Below is a small trained network, with its code and all its weights. Each question gives an input and a class and asks what happens when units are switched off, that is, made to give their printed mean instead of their output.

import numpy as np


def w(rows, s, z=0):
    codes = np.array(rows[::2]) - 128.0
    scale = np.full(codes.shape[1], s)
    scale[-1] = z or s
    return codes * scale


def f(y):
    return np.maximum(y, 0)


def log_softmax(a):
    a = a - a.max(-1, keepdims=True)
    return a - np.log(np.exp(a).sum(-1, keepdims=True))


def net(x, mask):
    res = np.array(x, float).reshape(1, 4) / 4 @ E
    y = f(res @ A[0][:, :-1].T + A[0][:, -1])
    res = res + np.where(mask, y, B[0][:, -1]) @ B[0][:, :-1]
    return log_softmax(res[-1] @ U[:, :-1].T + U[:, -1])


A, B = {}, {}
E = w([
[177,129,182,57,135,96,171,124,220,174],'x0',
[174,82,46,138,57,198,134,203,173,129],'x1',
[34,182,57,35,132,167,108,141,147,154],'x2',
[109,32,254,47,122,204,58,143,85,146],'x3',
],0.0099)
A[0] = w([
[75,122,90,218,115,157,82,138,37,26,3],'n0',
[188,93,133,93,121,118,178,166,222,172,73],'n1',
[96,179,184,135,218,68,150,45,94,141,28],'n2',
[196,94,76,149,43,171,160,237,169,141,42],'n3',
[153,152,175,85,153,83,178,89,169,173,89],'n4',
[123,196,73,183,128,88,184,125,157,94,91],'n5',
[144,182,78,171,146,93,194,100,167,92,47],'n6',
[254,75,180,192,119,80,164,102,157,100,65],'n7',
[127,173,94,123,108,93,170,134,149,166,79],'n8',
[29,191,76,44,134,157,117,136,194,186,100],'n9',
],0.0078,0.0041)
B[0] = w([
[79,170,78,105,165,69,199,199,83,253,227],'n0',
[37,189,100,150,146,70,115,171,104,243,208],'n1',
[33,182,99,197,36,213,44,60,204,37,217],'n2',
[21,193,130,195,54,220,51,29,189,60,234],'n3',
[70,182,86,155,123,74,109,157,133,252,192],'n4',
[117,52,214,55,127,167,95,189,161,150,234],'n5',
[113,51,232,52,115,196,105,159,114,130,217],'n6',
[179,123,92,119,211,183,243,53,33,68,227],'n7',
[139,91,176,105,152,154,141,150,112,142,179],'n8',
[213,123,97,124,238,189,217,38,56,33,254],'n9',
],0.0072,0.0091)
U = w([
[88,170,124,183,84,150,72,101,175,67,100],'0',
[193,114,108,128,166,144,197,100,87,66,88],'1',
[116,7,218,59,117,160,93,166,128,147,120],'2',
[98,175,94,143,128,93,146,165,125,222,148],'3',
[173,120,112,137,124,92,107,147,161,94,248],'4',
[163,116,120,132,94,75,106,158,163,123,97],'5',
],0.014,0.016)

Each question gives the input, the list of numbers given to net, and the class t.
The units are the neurons (one row each of A and B). Each row of codes is followed by its name. A weight is (code - 128) times the scale printed after its matrix; where a second scale follows, it is the last column's (A, B and U).
mask holds one flag per neuron, in row order. A switched-off neuron (its flag False) gives its mean, the last column of its row in B, instead of its output. The means were averaged over made-up inputs and are rounded, as every weight is.
A unit's drop is (log p(t) with every unit on - log p(t) with that unit switched off) / (log p(t) with every unit on - log p(t) with every unit switched off).
The circuit of an input: a set's keep is (log p(t) with only the set's units on - log p(t) with every unit switched off) / (log p(t) with every unit on - log p(t) with every unit switched off). Starting from all 10 units, units are removed one at a time, each time the one whose removal leaves the highest keep (on an exact tie, the one counted first), for as long as the keep stays at least 0.8.
units of the circuit, in order: the units of the circuit, biggest drop first
most important unit: the unit with the biggest drop
top k neurons: the k neurons with the biggest drops, biggest first
drop when u is switched off: that unit's drop, to one decimal
input [-2,-3,0,1], class 4: top 2 neurons : (n3 n1)
input [-4,8,-7,6], class 0: most important unit : n3
input [7,-3,6,-7], class 2: units of the circuit, in order : (n6 n5)
input [-5,5,-7,-8], class 2: top 3 neurons : (n5 n6 n9)
input [3,-7,-7,-3], class 0: top 4 neurons : (n2 n9 n4 n0)
input [-8,-7,6,3], class 3: top 2 neurons : (n0 n3)
input [-6,6,5,6], class 0: top 2 neurons : (n3 n5)
input [-2,-6,2,-7], class 2: units of the circuit, in order : (n5 n6)
input [5,-3,-2,-5], class 2: top 2 neurons : (n6 n5)
input [2,-6,-4,-8], class 2: top 3 neurons : (n6 n5 n3)
input [-3,-3,2,-1], class 4: top 2 neurons : (n3 n1)
input [8,0,5,-8], class 2: top 2 neurons : (n6 n5)
input [-7,-4,6,6], class 3: top 2 neurons : (n0 n7)
input [0,-1,-7,7], class 1: units of the circuit, in order : (n7)
input [-2,-6,-3,6], class 0: top 3 neurons : (n2 n5 n6)
input [-2,-2,0,-1], class 4: top 3 neurons : (n3 n1 n4)
input [6,-7,-7,-6], class 0: top 2 neurons : (n2 n9)
input [8,7,2,4], class 3: top 2 neurons : (n1 n2)
input [6,5,-6,5], class 1: top 4 neurons : (n7 n2 n0 n5)
input [8,3,2,3], class 3: most important unit : n1
input [-3,3,6,-4], class 1: drop when n2 is switched off : 0.0
input [5,-5,7,-1], class 1: drop when n9 is switched off : 2.0
input [7,-6,8,-6], class 1: drop when n0 is switched off : 0.1
input [-3,0,5,-7], class 2: drop when n6 is switched off : 0.2
